After every row comes one of two labels: whether the row has a hidden trait. Each part has its own trait and labels.
(in the rows, 128 means zero)
[137 154 104 111 141 147 105 156 142 176 130 142 114  87 127 151 128  88
 113 136 128 116 148 137 112 161 145 138 174]	[34]
[ 88 119 128 149 157 148 118 131 118  86 107 164 145 131 139 143 133 129
 123 115 133 132 157 126 141  94 182 136 117]	[34]
[173 145 161 132  79 116 145 134 126 150 126 172 122 127  89 158 135  92
 125 131 125 119 206 162  98 136 172 108 124]	[31]
[ 13 180  65 145 137 181 113 157 156 113 141 111 141 114 136 112 127 105
 122 112 133 131 120 125 122 136 144 142 159]	[34]
[111 133 167 124  74 155 125 128 134 124 136 140 119 133 147 137 144 106
 132 129 114 134 216 150 129 129 157 131 139]	[31]
[118  77 197 156 113 138 129 157 138 133 139 161 143 102  67 137 128  80
 113 142 132 119 161 160 108  91 154 165 123]	[31]
[157 141 113 153 167 144 185 121 145  67 136 168 153 130 121 143 105 136
 158 134 141 119 116 113 163 110  86 152  87]	[34]
[ 83 147 161 161 168 143 142 132 118 164 107 145 132 143 106 167 165  63
  98 105 138 134 152 125 128 122 185 142 110]	[34]
[126 131  86 137 155 162 134 144 121  87 114 147 168 135 137 135 149 134
 132 121 129 132 160 138 140 124 183 131 100]	[34]
[167 166 149 143 141 131 140 138 164 110 139 142 149 133  60 158  91  73
 125 137 153 105 137 136 152 162 148 150  82]	[34]
[133 135  54 140 164 136 196 166 129  66 147 134 165 143 115 142 106 162
 141 142 132 124 113 138 113 130  94 169 111]	[34]
[147 156 176 137  83 115 170 113 167 127 124 172 110 148 101 128 102  64
 121 122 130 102 204 139 139 141 161 111 117]	[31]
[155 178 214 140  76 111 159 132 158 169 126 187  96 140  57 171 125  37
 112 123 132 126 211 150 122 154 193  95 109]	[31]
[ 25 149 144 149 168 181 152 118 129  78 119 109 185 171 140 126 161 122
 115 104 139 113 121 121 156 122 166 150  78]	[34]
[128  68 184 126 123 117 104 179 153 161 144 153 147  93  43 167 128  83
 112 137 129 106 193 146 125 116 162 148 119]	[31]
[158 114  57 136 125 170 142 157  85 127 136 127 138 121  82 173 106  81
 138 141 139 106 168 145 108 104 116 153 119]	[34]
[ 69 132 119 151 166 163 130 144 136 128 112 122 151 136 164 130 149 121
 132 111 131 119 151 138 124 103 194 149 104]	[34]
[ 87 159 143 116 115 126 121 208 148 206 126 113  84  75  80 157 133  55
 119 137 137 121 127 133 101 187 136 156 192]	[34]
[ 99 184 117 149 144 176 112 165 165 183 129 121 143 123 108 139 126  62
 115 117 132 115 118 140 129 117 155 140 141]	[34]
[113  64 194 141 102  92 104 141 194 141 138 176 125 106  42 120 112 104
  96 139 140 110 166 122 121 119 134 121 107]	[31]
[125  63 127 128 150 138 126 132 182 138 161 173 151 117  76 114 113 137
 137 134 132 106 156 142 126  41 150 182 103]	[31]
[136 184 187 138  84 140 150 121 185 124 140 155  90 134  70 138 120  86
 131 134 133 106 216 149 137 120 187 101 116]	[31]
[189 117  54 129 156 162 159 164 101 113 146 131 187 105 138 172 101 113
 134 131 135 109 149 147 138 130 122 182 139]	[34]
[ 97 133  84 136 151 176 109 168 154 150 141 104 144  93 116 171 131  70
 138 117 134 121 133 135 108 166 153 186 184]	[34]
[159  61 119 134 125 154 113 149 159 133 149 152 142 103  46 146 114 110
 105 135 125 104 169 168 100  40 164 207 136]	[31]
[167  65 166 154 131 155 121 147 195 139 149 161 194 136  91 145 125 112
 132 119 129 100 174 133 125  83 158 163 115]	[31]
[177 152 110 135 160 101 161 140 143 108 151 144 139 148  84 179 104  98
 123 122 150 124 131 136 191 122 125 119 106]	[34]
[136 130 118 120 105 164 157 139 124 109 132 135 135 143 117 123 151 103
 124 121 118 129 201 168  91 104 130 140 159]	[31]
[167  60 215 143 105 124 135 170 196 146 153 142 125 121  83 152 131  79
 142 136 144 100 232 148 128  64 172 136 111]	[31]
[ 76 161  87  90 142 147 108 183 144 161 136  68 134  71 154 140 142  87
 139 143 118 130 131 131 126 144 122 171 191]	[34]
[189 158 130 156 153 156 151 165 140 120 131 137 172 139  39 161 107  84
 107 121 151 120 142 128 165 119 122 184  65]	[34]
[ 90 158 138 133 112 111 116 149 177 165 122 103  96 102  82 163 133  73
 102 135 141 121 152 137 123 150 196 127 148]	[34]
[140 148  69 145 189 161 146 175 114 134 148 107 169 120 123 165  80 126
 162 128 132 123 129 165 146 147  86 225 140]	[34]
[ 68 130 164 145 147 133 110 145 156  83 108 171 127 124 102 161 146  80
  95 108 137 122 171 129 164 130 224 123  95]	[34]
[ 55 101  48 134 142 181  84 147  87  68 132 175 170 119 140 148 150 122
 110 126 132 117 149 134 126 101 139 155 138]	[34]
[190 141 108 140 167 144 179 120 150 127 136 153 151 129  57 163 107  86
 130 133 151 126 170 130 140 166 108 151  92]	[34]
[107  54 104 127 148 156 120 146 142  96 144 122 162 119 125 124 144 130
 126 143 127 108 156 137  98 114 138 181 126]	[31]
[239 159 113 126 172 153 160 146  74  91 123 120 144 102  91 168  88 110
 131 139 136 109 172 137 129 118  79 191 109]	[34]
[192 125 136 125 145 126 178 162 110 156 131 127 149  92  66 198 106  91
 103 148 136 128 185 151 135 133 145 172 112]	[34]
[102  95 148 130 121 156 131 135 174  97 152 107 158 142 154 120 144 141
 135 128 127 102 118 137 127  63 165 182 120]	[31]
[155  48 129 137 115 142 121 122 151 105 133 166 128 117 146 122  89 129
 124 116 139 113 169 152 102  69 161 183 117]	[31]
